What can hang from each mark:
P: N U
V: A D
C: E G K Q T U
K: A D L Q
N: J K L S T
J: S
L: C K Q
W: E
U: P V
Q: A D L S
E: D G J W
A: C D E K L Q
T: J L

Known rows, with every way that one mark hangs from another:
N[K T[J[S] L[C[U]]]]: [-160 -453 -296   -6 -207  -33 -229 -188  127  119  146  220 -112  163
 -447 -150 -465  -83   47 -117  438  633  323 -272 -101  126  326  -93
  224 -115 -158   80 -320 -309   20 -153  -24 -249  215  171   70 -675
 -110 -160  215   20 -638  -37   79 -258  -72 -270   61  -14  155 -329
  268]
U[P[N] V[A[K L] D]]: [ 346 -227  195  -40 -354  109 -289  230 -114  -77 -130 -227   65  188
  261   32   31  465 -109  186  -65   12 -192  116    0  169 -179  -41
  157   -8  283  191  502  573  -39 -118  147  175   73   17 -299 -141
  -60   79 -104  -43  293  249 -251  -12  180   60   54  216 -257  193
 -114]
C[E U[V]]: [ 280  -17  -27  124  -14  186 -334  191   67 -179 -359  133 -188  322
   85  135 -273   55  139   47  356 -289   17  269 -135  169  -94   81
  -20  273    8 -104 -115   57 -129  189  106  -99  148  185  315 -109
 -111 -131  -98 -144  -75  308  -94  230  -71 -104   -1  374  -43  -29
  -88]
T[J[S] L[C]]: [-418 -469 -221  202  -46 -122  -67 -281 -157  -65  193  382  -31  147
 -511 -156 -241  -54  193 -110  244  564  447 -207 -291  135  122  -38
   36   30  -83 -142 -214  -77  -53  -48    7 -366  112  213   23 -565
 -101 -373  283  143 -407 -198  -62   17 -174 -268  -57  -59  227 -226
  233]
V[A[E[G]] D]: [ 272  -15  201   80 -163 -151 -296  185  109   42 -183  263  174  301
  206  165  458  326 -521  415  389 -133  242  154  138 -151 -170   15
  263  248  226 -131  353  407 -187  -10  328    1  219 -164 -140  149
 -111  215  122  126  152 -154  -92  202   23   34  207   -9  -86  -22
  211]
L[C[T U[P]] Q[A]]: [ 114    8  -10  -20  -77  -68  101  119  101 -111  144 -239   86  -64
  -19  -88 -230  -13  287 -224   89  161 -334  233   46   21   36   40
  105    7 -287 -206   61 -601  -19  212  110   56  153  151   61 -410
 -114 -437 -202 -135 -160  229   71  -51   -7  112  165  173   35  -92
  -46]
K[A[E[W]] Q[D L S]]: [ -67  633  -73 -440  419 -109  523 -143   32   72   62   70   65 -496
   59  177  239 -252  211  -93 -316 -239 -218 -109   85 -216   95  303
 -224 -185 -154  105  -96 -114    3  -48   -9  -67 -285 -469   44  723
  307  255 -336  111  306 -424  344  -27 -113  288   82 -270   73   59
 -401]
P[N[L] U]: [  11 -365 -332   47 -160  435 -305 -140 -200 -145   18 -134 -115  332
   20 -156 -525  161  290 -349   69   61  -96  -38 -157  189   80 -168
  135  173  -29  166 -220  -96  -49  -62  160   61  104  442  138 -348
 -143 -206   16 -188 -228  368 -516  -13   -5 -220  -99  377 -134  -42
   38]
U[P[N[J L[K] S]] V]: [  94 -347 -137   42 -288  559 -180  -71 -408  -52  130 -262 -110  116
  -91  -33 -420  200  253 -179 -103  129   19 -110   14  128   53  -31
  -99 -101  183   93  174  210  134 -172 -161   -5   41  322   44 -419
  -63 -251  -41   67 -208  313 -273 -284  -53  -97   51  286 -163   28
 -191]
C[K U[P V]]: [ 333 -410   65    5 -194  113 -226  221   26 -102 -256 -300   18  207
  132  219 -374   99   -3  175  168 -244  -54  158  -18  192  -44  164
  132   89  182  -61   77  287  -83  142   73   79  201  316  120 -333
    7 -242 -188   38   -5  357 -225  264  110   23 -138  268 -247  -53
 -201]
Q[A[C E[J W]] D L]: [ -52  485   19 -290  414 -157  278  355  -95  262  130  302  203 -460
  365   84  673 -455  -98  145 -263  -54 -268   94  193 -251   15 -194
   24   -2 -462  -58 -147 -333  173 -122  127   54 -156 -374  -51  630
  177  535 -139  -64   32 -661  390   44   35 -126  212  -73 -114 -283
   85]
U[V[A[K L[C]]]]: [  46 -175  170   56 -104  -60  -47  -46   42  -38 -194   17   41  247
  223  139  117  242   -6   50  107  147  128    0  -76  221    7  -27
   61 -107  -30  189  139  243   17   78  207   -7  144   76 -226   66
  -65   60  -32 -116  126  216 -249 -150  -22  -98 -103  -12   23  153
  130]
P[N[K[Q] L[C] S] U]: [ -14 -220 -444 -255  -47  333   -5 -231  -93  -45  135 -223  -20   20
 -137 -226 -491   94  399 -507   57  198  -26 -173  -66   51  300 -123
  201   20  -19  305  -89 -249  103   23  122  176   84  365  113 -255
    1 -439   73  -20 -324  253 -291 -269  -71 -165  102  153 -142   56
  133]
N[J K[A[D Q]] S]: [-121   30 -482   -2  192   96  142 -306  144  109  144   97    5 -383
 -258  -68 -206 -292  349 -247   -1  138  105 -437  274 -283  443  139
  -89 -258   79  354   51   24  229 -123 -240 -155 -204  -12  298  -54
   85 -116   49  336   68  122  203 -377 -216  -58  253 -293   73 -189
  -64]
Q[A[E[G] K] D L S]: [-109  598 -212 -314  480   99  434  112 -185  366  132   17  407 -604
  237  115  422 -464   -5  245 -122 -112 -249  -65  228 -131  322   87
 -220  140 -298  283  -33 -451  -63 -194  -82  -16 -306 -637  -10  707
  295  354  110   17   47 -557  228  104   96  433  137 -413  -93 -151
 -361]
U[P V[A[L]]]: [ 281 -272  173   35 -420  187 -232  207 -132  -66 -215 -251   10  220
  160   83  -96  130  -32  103   66 -117 -125   96  -42  149  -75   30
   57  -51  183  -88  175  399  100  -40  110 -175  149  192 -226 -114
  -47  145   -2  -20   98  235 -225  -37   29  -40  -28  459  -62   99
   -2]
A[D K L Q[S]]: [-120  407   -8  -18  383 -210  290 -295  103  114   92   77   14 -572
   -5 -253 -153 -407  331  187 -537  -30  -57 -222  -21 -211  169   75
 -456 -210   27  630  135  -93  -95  121 -303  218 -433 -510  -83  347
   70  210  304 -106  292  -49  166  130   92  462 -193 -560  258  315
  -55]
Q[A L[C[T]] S]: [-280   74 -154  -28   55   -3  326   82 -298  132  238 -143  207 -188
  175  -74  180 -355  475    0 -124  115 -345  -37  102   21  119  -43
  -51   74 -354  -45 -316 -404   45 -122   -1 -191  -14 -141 -211  260
  113   -3  116 -178 -184 -102  112  -68   -7  280   50  -12   16 -209
 -254]
Q[A[C[K]] D L S]: [-275  200 -105 -222  256 -169  537  234 -254  230  120  -33  291 -581
  307  135  493 -442  180  195 -290 -168 -298  -48  298  -64  283  -49
 -105  110 -323  109 -130 -275   44 -141  -52 -124 -176 -404 -269  700
  339  286  -21  -22  -47 -428  265  128  112  328   42 -195 -191 -306
 -347]
L[C[G U[P]] Q[S]]: [  86   18  -63  -66 -107   65   92 -128  -25 -166  159 -194  -19  -84
 -111 -180 -267   70  339 -240  101 -196   30  187   35  -45  139   39
 -185  155  -94 -274  256 -362 -244  237    6   -3  105  148  114 -113
 -141 -568   54   20 -427  318  -28  213 -132  293   27   82  320   92
 -249]
P[N[K S T[L[Q[A]]]]]: [-241 -218 -259 -166 -135  219 -208 -327  -27   -1  169 -244 -189   99
 -203 -242 -382  192   97 -200  -22  279  104 -203   94   57  214 -187
  220   25  -19  187  -12 -230  104 -216 -156   79  -35  125  170 -470
    7 -217  -66   53 -298  198  -91 -445   31 -211  316  -29 -140  -64
  -92]
U[P V[A[C E L]]]: [ 296  -19  422  -49 -368   75 -144  371 -134 -151 -117 -167  -55  193
  185  105   72   99 -186  164   91 -147   22  154   -3    5 -116   48
   85 -215  107 -199  189  271  133   62   78  -46  152   61 -338  147
  -70  132   17   -9  106   49  -83  -12   52    4  -29  407  -16  130
  124]
U[P[N] V]: [ 242 -337   73   51 -393  485 -260   46 -283 -217  -57 -332 -127  358
  193   -5 -271  304   -5  -82  -54  -82 -167  133 -147  222 -161   15
  -44    2  244  -47   67  312   26  -83   49  -69  134  374   -7 -314
  -59  -90 -185  -69  -22  384 -216  -89    9 -109  -46  529  -97  111
 -241]
U[P V[A[C L Q] D]]: [ 379 -156  356   18 -355 -119  -41  309 -108  -29 -106  -35   68   37
  297  146  226  220 -178  221  -71  -91  -86  139   20   43 -175   70
   27 -209  239 -107  377  495   46   34  164   49  259  -58 -537  112
 -109  209    7  -11  199   54  -23   45  103  158  -79  286  -33  136
   82]
U[P[N[J[S] T]]]: [ -49 -324 -123  178 -406  485 -335   43 -277 -267  246 -215 -263  237
 -253  -53 -539   31  174  -88   22   15  -72 -176    1  -10    7 -137
  -35   75  156  -61  -74  231   11 -292 -166 -309 -132  329  209 -457
   23 -157   65  109 -258  291  -92   10  -51 -182   21  363    4 -104
 -158]
W[E[D J[S]]]: [-133 -134 -136  390   24  210    3  -47  -55  191 -175  340 -201  196
 -180  -21  313 -242 -102   25  208 -247   87  -12 -203  -98  -74   23
  -78  366   73 -258 -340  356   33 -155   85 -428   70  220  192 -218
  130  229   17  -26  -65   37  -53   26 -195 -425    5   43  120  -17
  107]
K[A[D E] Q[L S]]: [   8  630   -7 -312  411 -120  481 -227  105    1   78   27   86 -398
  121   32  214 -193  171  -80 -279 -221 -234  -52   57 -217   94  380
 -251 -291  -38  140 -151 -172   24   -6 -150   77 -279 -524  -53  611
  160   75 -132   46  451 -223  295  -72  -68  518 -103 -411  161   92
 -403]
A[C[K] D E[W]]: [  78  245  449  -87  175 -316   69  218   92 -136   35  456 -168 -118
  162   77  370 -186 -348  237 -123 -275  516  126  212 -387 -192 -128
  -28 -273  -33   -8  129    5  -17  266  122  323  -91  -70   94  542
  -32  267 -151   95  140 -318  277  261    9 -111  114  -89   41   17
  316]
A[C D E[G J]]: [ 181  419  245   78  240  -39   70  170   41  -49  117  388 -109   94
  242 -190  445 -249 -777  149   28  -65  286  322  -65 -500 -203   61
  -97  -93   19 -208 -122 -108  -65  108 -249  228  115 -190   63  380
 -122   22   90  -28   56 -239  192  269 -132   33  -36  -96  277   23
  466]
C[K Q[D]]: [-140 -153   50  -83  126 -131  160   16    6  195  -77 -142  236 -150
  -52  390  294  144 -341  220  -39 -136  169  -78  127  222  -14 -124
  174  216  212 -142   14  131  -62   89   86  107 -135   21  148   59
  353   -6 -150  234   54 -169  161  326  168  -56 -186 -194 -221   36
 -102]
K[L Q[D]]: [-121  274 -134 -127  295 -122  200 -141  215  -36  -60 -137  -55 -194
  -74  -40   30   24  169 -143 -344   23 -359 -118 -176   32  -49   27
 -110  -92    7  142 -242  -72   44   46 -180    5 -198  -78    7  222
  145  121  269    5   58 -201  143  -95   70  -55 -222 -148   59   46
  -67]
T[J[S] L[Q]]: [-484 -359 -300  244   80  -79  -62 -448 -138   11  110  235  -90   92
 -605 -215 -299  -34  264 -139  124  479  363 -237 -216   38  142   69
  -83   -2  -70 -112   -5  -70   81  -83 -205 -358   44  114  136 -620
  -55 -323  207  237 -357 -208   28  -89 -112 -298  -31 -115   42 -156
   86]
P[U[V[A[C] D]]]: [ 283 -384  -56  353 -205  108  -71  113 -125 -116 -290  133   76  383
  285  264   44  267   82 -174  356   -7  -65   97 -108  142   29   73
  116  -87   40   49   27  320   30  124  474 -113  474  380 -223   14
 -145   24  -61 -142   78  282 -298  115  -33 -153 -216  474  -13  -41
  186]
U[P V[A]]: [ 325 -355  188  122 -457  260 -258  150 -171  -72 -223 -204   47  310
  207  178  -95  191 -107   77  177 -173 -102  127    9  206 -101   45
   12  -62  262 -160  160  426   60  -30  239 -229  220  265 -159 -154
  -14  126 -140   41   32  265 -201  -31  -24  -39  -15  476  -66   60
  -47]
U[P[N] V[A D]]: [ 433 -409  172   66 -498  208 -367  209 -235 -103 -155 -180   53  349
  316  111   50  534 -143  158   53  -62 -193  178   10  222 -225   -9
  162   69  374   -3  411  636  -70 -117  272   16  236  165 -255 -222
  -81   42 -207    0  144  296 -241    6   81   27   99  436 -248  102
 -169]
U[P V[A[K L] D]]: [ 356 -216  208   43 -320   54 -162  227  -52    1 -231  -97  170  112
  228  131   92  293 -139  216   66  -62 -149  118   41  106 -117   22
   71  -96  262   64  443  532   27  -41  231   14  166   25 -356  -84
  -32  228    8   -4  274  128 -164   26  147   70  -21  210 -140  105
   -7]
T[L[C[G] Q]]: [-227 -138   65  -91  -15 -131    0 -418  131  -49   75   92   40   21
 -231 -214 -202  271 -123 -249  128  105  452  131  -51  145   24 -178
   -1   70  -72 -363   43 -530  -53  186   98  153  159  168  -39 -343
 -244 -279   99   15 -301   13 -245  -32    1   18   -5 -131  309   26
   91]
A[C[T] L Q[S]]: [-326  333  222  137   56 -359  319  139 -119 -186  284 -153 -280 -127
 -131 -289 -164 -449  293   87 -400  126  -18  -79 -150 -297 -110  128
 -211 -194 -192  -34 -214 -183   82  193 -507  -16  -82 -233 -352  364
    4  -81  290 -165  -48 -135  250  116   27  242 -195    9  200  160
  210]
Q[A[E[D W]] L[C]]: [-102  255  105 -276  198 -125  135  101   11  164  142  209  156 -312
  282  158  497 -174  103   16  -52 -170  -83   28  141   12   37 -160
   61  -31 -435 -118 -145 -366   97  -27  323  109 -129 -192  -87  468
 -104  297  -76 -128  181 -335  192 -182   46  -64  252 -138    9 -127
 -101]
W[E[D G J[S]]]: [ -53  -85 -251  323   92  258   37  -36   27  289 -128  333 -191  221
 -131  -24  421 -272 -504    7  265 -229  262   62 -262 -138 -111  128
 -115  463   99 -294 -326  345  -75 -249  -88 -328  160  177  283 -161
   18  177   51   36  -52   59 -176   94 -244 -362    4  -14  177   14
  190]
C[E Q[D L] T U[V]]: [ 362  270 -212   63  322  -91 -133  493  -85  171 -115  -44  131   16
  -94  190 -121  -54  137  143  202  140 -405  272  -92  294 -269  134
  119  367 -165 -130 -188 -250  -27  153 -152  171  -72 -161  237  -67
   30 -228  -70  -97   26 -166  197  485  157  160  -64  231 -371  -58
  -87]
K[A[E] D L Q]: [  80  812  -15 -540  530 -238  365 -184  518 -235  -95  -15  -44 -403
    9   72  282   24  -14 -237 -425 -118 -528 -140 -101   33   23  383
    1 -399   15  179 -248 -180  -54   20 -202  217 -430 -448    0  503
   11  100 -107   30  871 -257  230 -234   39  301 -232 -450  170  134
 -272]
E[D G W]: [ -17 -236 -235  129   -3  100 -199 -286  157  125 -153  213 -245   87
   67  120   79  -50 -461 -113  107 -490  289  119  -91  -14 -175  140
 -234  281   27 -114    2  393 -222  -79   28 -119   75  233  342  184
 -269  269 -377   88  337   87 -187  102 -173 -318  376  128   65   57
  -22]
K[A[Q[D S]] L]: [-120  308  -85 -234  230 -173  263 -214  159    1   22  -21  -46 -398
   90  -35  143 -141  158 -129 -487  -79 -446 -198  -83   97  105  108
 -127 -245  -44  113 -304 -105 -126  -73 -190  -21 -254 -329  -78  319
   67  177   30 -104  207  -16  104 -130   -9  225 -222 -314  204  -26
 -316]
L[K Q[A[E[W]] D]]: [-135  348   97 -180  241   14  260 -234  172  241  -77   48   96 -478
  -40   84  314   82   90 -104 -187 -106   42    3  237 -169  297 -157
 -124    7 -295  192  367 -563  171  127  139  138 -181 -185  294   13
   73  204 -396  -81  -91 -206  329 -324   15 -139  315 -245 -134   25
 -128]
V[A[E K[L[C]] Q] D]: [ 152  297  459  -57   86 -467  -83  114  219   88   -6  308  230 -100
  164  175  464  295 -237  409   46   27   97  -62  170  -53 -140 -123
  165 -174  147  110  413  200 -166  142  368  328  -52 -479 -323  363
  -19  246  210   52  213 -294  150   62  162  205   15 -519    8  194
  223]
V[A[C[K]] D]: [  45 -276  361  144 -233 -458 -116  254  157  -64 -170  213  127  223
  262  208  499  342 -396  367  207 -159  230  126  265  -77 -179 -144
  305   92  187 -130  365  533  -90   56  366   44  218  -43 -367  202
   11  173  -56  114  178  -49  -37  212  104  -23   68  -82 -202 -105
  240]
U[P V[A[C Q[S]] D]]: [ 381 -234  348  121 -416  -15  -11  226 -253  -19  -99  -24   88   94
  323  224  210  229 -156  218   14 -174  -81  141   83   75 -156  132
  -73 -216  341 -167  362  548  -31   38  246  -75  338  -27 -504  144
  -19  167 -124   55   75   86   23   85   27  255  -53  313  -19  120
  -46]
K[L[C[G U]] Q[D S]]: [  -3  359 -212 -211  279 -212  298  -78  110  -65   87 -158  -12 -332
 -106  -95  -21  -30  405 -185 -264    2 -330  -50 -188   77   68  112
 -169    0  -52  105 -185 -227 -238  173 -205   83 -140 -169  -33  376
   77 -239  338   -5 -160  -99  101  156  -25  334 -204 -196  289   85
 -214]

Rows:
[ 427 -381  111   94 -481  288 -404  162 -243  -91  -52 -192  -63  311
  227  106 -210  320  -95   55   37   44 -166   76   23  280 -102  -41
   73  -78  264  128  193  399  -57 -181  107   -1   97  154 -101 -254
 -101   34 -217  -42   50  393 -256  -73   20   63   41  410 -107   91
 -139] => U[P[N[T]] V[A[D]]]
[-276 -257   28  132 -153   95 -113 -399   76   67   61   59 -175  155
 -310  -23 -423  206  -62 -164  133  265  333 -118   39   84  146 -192
   -5 -129 -140  -75 -139 -421   76  -86  -46  -25  137  142   40 -543
 -144   -6   -4 -123 -401   93 -124 -286   40 -144  -62  -89  169 -102
   68] => N[T[L[K Q]]]
[ -10 -265 -136  -35 -367  355 -369   86  -94 -152  166 -305 -225  179
 -224 -240 -430    2   71  -77  -36   96 -202 -147  -74   28    8 -169
   93   22  132   22 -108  119   50 -287 -191 -193 -143  254  182 -477
   25  -76  161   44 -303  178   46 -127   41 -251   44  314  -94  -96
  -81] => U[P[N[K[L] T[J[S]]]]]
[-239  182  -58  245  216 -288 -104  194   11 -131  103 -382  136   78
 -438 -168 -205  -39   48  -36   -9  172    9  -22  -22  172 -243 -116
   73  228   22 -134   -4 -214  -44  124 -513  329 -284   19  354  -74
   41 -442  354  123 -104  -48    4  202  183  119 -183 -259 -201   41
  -75] => C[G K[L[Q[S]]] T]
[ -20  108  -86   71  202   17   78 -131  204   67 -101   85  218 -205
  278   69  201 -161  -19   14  -59 -147 -171   16  152   83  139  -57
 -124  -84  -16  289  -54 -161  -28  -19  202   53 -179 -111  136   51
   76  329 -158  -19  355   67   59  -76   51   69   42 -238   50 -161
  -96] => Q[A[D K]]
[ 248 -325   58  221 -167   38 -179 -101  -58  -10 -292  121   52  326
  315  165  131  241  -35   83  148   14   33   77  -30  227  -34   62
  -15  -29  136  151   95  369  -15   55  256 -124  222  132 -126  -13
 -107  141 -126  -55  123  250 -220  -73  -91  -44  -43  180  -21   35
   29] => U[V[A[D]]]
[  45  787   39 -523  463 -225  490 -100  390 -213  -25   83   52 -413
   -1   39  284 -116  -66 -190 -308   -4 -356  -30 -146 -150   93  361
   63 -197  -54  103 -153 -176  -46   71 -127  131 -322 -449  -18  433
  110  -63 -289  -50  850 -255  262 -112 -104  304  -92 -381  288  236
  -94] => K[A[E[J] L[C]] D Q]
[ 155   88  336   98  -58 -225 -244  125  167    3 -191  267  237  185
  161  190  354  339 -300  430  337 -118  155   58  238 -116 -114  -83
  218   56  191   70  451  365 -122   70  457   81   25 -245 -172  168
   45  278   50  110  264 -195   13  141  121   37  165 -260 -144   29
  168] => V[A[E K] D]
[ 117 -123 -153  330   34 -175 -231  537   59 -122   33 -488   64  218
 -416   58 -770 -235  269  100  243  270 -251   58 -106   30 -262  353
  185   85  102  -29  -77   78  -23  112 -326   54  -45  195  412 -519
  165 -575  -92  198   73   35  120  345  127   62  -70  196 -381 -118
  -53] => C[K[Q] T[J] U[P]]
[-300  155   -3  105   41 -223  220   32 -180  -38  294  -77 -100 -172
 -242 -232 -252 -367  523   47 -283  359   -2 -209 -239 -122   21   64
 -139  -33 -164   98 -166 -202  -58  125 -308 -111 -101 -159 -148  105
    3 -219  388 -180 -177  -71  179   45  -59  193 -132  -36  298  201
   83] => A[L[C[T[J]]] Q[S]]
[ -77  385  465 -100  117 -353  -26  160  267  -84  -23   81  -16   -9
   80   63  308   91 -284  196   75  -91  151    7  220 -144  -29 -147
  115 -239 -119   24  232  -77   23  143  101  173 -178 -296 -169  474
   61  176   59   80  116 -239   96   -7  108  -34   26 -364  -46   93
  292] => V[A[C E K[L[Q[D]]]]]
[-303  -77  113 -144   34  -74   72 -591  295   94 -100   -4  -38 -114
 -220 -180 -191  298 -123 -243  -53   18  294   51   28   44  151  -66
  -22  -90  -95 -129   66 -504  130   84   -6  160   56   31    9 -463
 -158  -67 -260  -80  -55   62 -179 -298   55  -24   35 -280   72   -5
  -53] => T[L[K[A] Q]]
[ -32  165   52  173  103 -348   70  236  161 -253   73   84 -184  -22
    5 -426  -63 -304   55   39 -247  167 -106  163  -95 -328 -148  -18
  -26  -73 -229  179 -152 -199  116  155 -376  136 -132  -34 -195   78
 -212   23  315 -238  267  -44   43  174   93   38  -84   92   84 -113
  375] => A[C[T] D L]
[   2 -167 -435  -12  -42  388  -97 -165  -57 -173  -25 -364 -117  180
  -98 -153 -474  130  400 -448   89   24 -162 -148 -119  -39  212   15
  155   77   82  340  -48   39  160    7   63   20   27  426  285 -202
   80 -373  -40   32  -75  357 -169 -155  -55 -273   93  326 -184  101
   -9] => P[N[K[Q] S] U]
[-257 -123  -35 -140   20  157   40 -515  102  200   13   18  -12  -94
 -175 -223 -200   93  103 -175 -109   21  246  -53  130  -24  199 -226
 -143   13 -153    6   80 -471  142   43  -35  101    9   82   56 -392
 -106   -2   46 -104 -443   22 -135 -389  -10 -125    9 -259  -97  -47
   79] => N[L[K Q]]
[ -86  341  248  159  187 -415  103  -24  158 -170  248   69  -30  -88
 -179 -149 -145 -126 -202 -107  -93   57  245   94  -58   21 -195   44
 -227 -120  -45 -205 -109 -434  -16  268 -245  329 -100 -160  -66  100
 -233 -170   29   31   47 -202  147  155   25  300 -186 -214  245   64
  260] => A[C[G T[L[K[D]]]] Q]
[   1  -42 -181  327   83  258  -36   76  124  346 -170  235 -175  277
   -2  -19  370 -200 -607  -10  287 -251  271  175 -201 -128 -210  103
  -60  417   99 -330 -321  229  -92 -227  -38 -175  222  223  293 -112
  -37  252  -29  -40   32  121 -236   56 -169 -354   20   58  201   32
  179] => W[E[D G J]]
[-336  -37  -90   32   30  204  150 -265 -180  154   49 -147  -44  -61
    7 -205  -67 -129  428   35 -182 -142  -48 -104   75 -192  152  -74
 -266  142 -203  105 -103 -137  142 -116 -154 -198  -97  -17  -47  115
   58   47  194 -172 -330    0   28  -61   -9   84  -79  -95  -57  -50
 -264] => Q[L[K] S]
[ -54 -163 -291  152   81  262 -173 -146  -28  249  -41  224 -240  319
  124 -146  178 -298 -566  -77  -98  -29  260  151 -194 -307 -367  -85
 -115  240   72 -283 -138  452 -130 -239 -119 -149  297  333  528  -62
   12  242 -316   74 -216   94 -117  200 -352 -571  185  259  171   57
  404] => E[G J W]
[-143  -79  293 -173  -50 -135  173   27  144 -193   60  106  102   33
   69  186  159  126 -213  -32  134  -24  308   24   37   70   40 -161
  210   -5  -58 -175 -103 -179 -109  163  288   79   21  138   35   61
   50 -226 -118  -55   -9   69  -21   -4  -55  -52  -69 -194  152   -5
   36] => L[C[K[A[E]]]]
[-265  241  176   67  281 -267   -5  502  -56  146   59 -176  184    5
 -354  234  102  -87 -247  244  104   53  137   44  120  204 -407 -256
  268  323   29 -385 -170 -180  139   71 -263  313 -333 -123  338   90
  311 -214   49  111   47 -314  341  372  285  -15 -157 -178 -485  106
   56] => C[E K Q[L] T]
[-295 -411 -505  -15 -172  289 -137 -368 -107  221  321  304 -147  -29
 -584  -86 -503 -286  277 -155  280  571  369 -624  180   19  531 -228
    7 -159 -129  211 -335 -200  185 -352 -279 -375   17  107   80 -525
   -4   39  430  171 -856  -45    3 -481 -161 -265   43 -205    7 -422
  254] => N[J[S] K L T]
